-1	38	0	-5	10	15	8	-28	-14	0	6
-7	-7	1	18	13	0	2	0	20	46	19
3	11	0	6	1	23	-4	-26	-8	43	-16
-9	-21	9	21	10	-6	0	-6	26	38	20
-20	-33	11	21	-19	0	-13	8	22	5	-23
-2	-13	12	-6	-2	-23	3	27	8	-43	13
2	13	-2	0	20	-21	15	7	5	-20	44
-14	19	-21	4	-15	25	-6	-22	-11	7	-34
->
38	0	-5	10	15	8	-28	-14	0	6	-1
-7	1	18	13	0	2	0	20	46	19	-7
11	0	6	1	23	-4	-26	-8	43	-16	3
-21	9	21	10	-6	0	-6	26	38	20	-9
-33	11	21	-19	0	-13	8	22	5	-23	-20
-13	12	-6	-2	-23	3	27	8	-43	13	-2
13	-2	0	20	-21	15	7	5	-20	44	2
19	-21	4	-15	25	-6	-22	-11	7	-34	-14

-14	-24	14
3	1	7
-6	-3	-36
0	-6	-22
8	15	28
->
-24	14	-14
1	7	3
-3	-36	-6
-6	-22	0
15	28	8

6	10	-6	10	-1	5	14	1
-3	33	-12	18	-20	16	-2	-15
-5	23	-13	14	-16	16	-7	-17
10	31	-19	27	-10	19	24	-7
23	-5	-18	18	21	9	45	9
->
10	-6	10	-1	5	14	1	6
33	-12	18	-20	16	-2	-15	-3
23	-13	14	-16	16	-7	-17	-5
31	-19	27	-10	19	24	-7	10
-5	-18	18	21	9	45	9	23

19	40	35	46	20	22	-17	17
19	42	29	46	20	21	-17	19
18	42	29	46	20	22	-17	19
->
40	35	46	20	22	-17	17	19
42	29	46	20	21	-17	19	19
42	29	46	20	22	-17	19	18

1	1	48	-34	-20	-7	-21
6	-11	32	-31	10	-20	-11
-26	2	47	-23	20	-20	-19
-4	-2	48	-31	-10	-7	-22
->
1	48	-34	-20	-7	-21	1
-11	32	-31	10	-20	-11	6
2	47	-23	20	-20	-19	-26
-2	48	-31	-10	-7	-22	-4

-6	-14	31	9	10	41	-18	20	-24
-19	-2	27	29	-11	24	-23	18	-1
15	-1	16	30	-4	4	6	14	-16
-13	-15	5	21	-22	11	-25	12	-8
8	-13	16	4	6	21	-29	-5	15
17	2	17	30	-1	5	-11	4	-17
->
-14	31	9	10	41	-18	20	-24	-6
-2	27	29	-11	24	-23	18	-1	-19
-1	16	30	-4	4	6	14	-16	15
-15	5	21	-22	11	-25	12	-8	-13
-13	16	4	6	21	-29	-5	15	8
2	17	30	-1	5	-11	4	-17	17
---
-3	-9	27	31
-13	-10	25	34
->
31	25

-18	-2	-22	-27
4	-19	-18	34
->
-27	-18

-18	-35
4	-31
-18	-44
->
-35	4

18	21	26	40	27
24	27	17	32	16
11	27	24	41	25
11	17	25	27	30
->
27	32	24	17

-11	17	-43
7	-18	46
-19	-14	35
-47	-2	10
->
-43	-18	-19

-16	14	-1
-16	36	7
9	42	-1
-16	12	-2
->
-1	36	9

-13	-8	-1	-11	-8
1	9	14	-16	0
37	45	41	40	17
-26	-37	-42	-15	-13
-36	-32	-17	-33	-12
->
-8	-16	41	-37	-36

-13	-13	40	-12
36	0	13	-18
29	13	-12	-20
->
-12	13	13

5	-8
-24	9
-45	28
22	-12
->
-8	-24
---
20	9	-29	-20	1	9	-3	-39	-26	15	-12	4	7	-2	21	2
15	2	-6	0	-5	36	-19	19	-4	0	-12	2	-12	22	-12	4
-2	43	23	3	14	-1	-30	16	-16	-6	-18	-14	-5	4	22	-6
-4	5	6	0	-16	6	-31	12	-15	5	5	-10	-29	-5	14	-8
1	8	7	5	-16	15	-20	10	-6	1	-3	-3	-17	9	11	-4
->
-2	43	23	3	14	-1	-30	16	-16	-6	-18	-14	-5	4	22	-6
20	9	-29	-20	1	9	-3	-39	-26	15	-12	4	7	-2	21	2
1	8	7	5	-16	15	-20	10	-6	1	-3	-3	-17	9	11	-4
-4	5	6	0	-16	6	-31	12	-15	5	5	-10	-29	-5	14	-8
15	2	-6	0	-5	36	-19	19	-4	0	-12	2	-12	22	-12	4

5	7	-13	-4	-4	10	-6	9	-8	6	7	1	6	-13	0
26	1	0	-22	-16	-15	-2	-5	1	25	-8	19	18	-6	5
14	-27	0	-1	10	44	8	-11	5	10	3	22	4	-6	29
-17	12	32	-6	10	1	23	-4	26	-15	-13	7	-14	24	22
->
-17	12	32	-6	10	1	23	-4	26	-15	-13	7	-14	24	22
5	7	-13	-4	-4	10	-6	9	-8	6	7	1	6	-13	0
26	1	0	-22	-16	-15	-2	-5	1	25	-8	19	18	-6	5
14	-27	0	-1	10	44	8	-11	5	10	3	22	4	-6	29

24	-7	1	-13	4
-14	7	9	-21	27
1	-40	24	2	12
-20	6	35	-2	24
-1	33	-2	-8	-3
->
-1	33	-2	-8	-3
-14	7	9	-21	27
-20	6	35	-2	24
24	-7	1	-13	4
1	-40	24	2	12

13	21
-22	16
17	-16
15	19
-44	-2
-11	-12
-25	18
34	28
-20	29
->
-20	29
34	28
13	21
15	19
-25	18
-22	16
-44	-2
-11	-12
17	-16

15	15	-17	11
-13	-14	21	-6
-7	1	-5	-6
32	5	7	37
->
15	15	-17	11
32	5	7	37
-7	1	-5	-6
-13	-14	21	-6

11	4	3
-17	0	-35
-9	12	-7
-6	17	-5
-8	14	-6
->
-6	17	-5
-8	14	-6
-9	12	-7
11	4	3
-17	0	-35
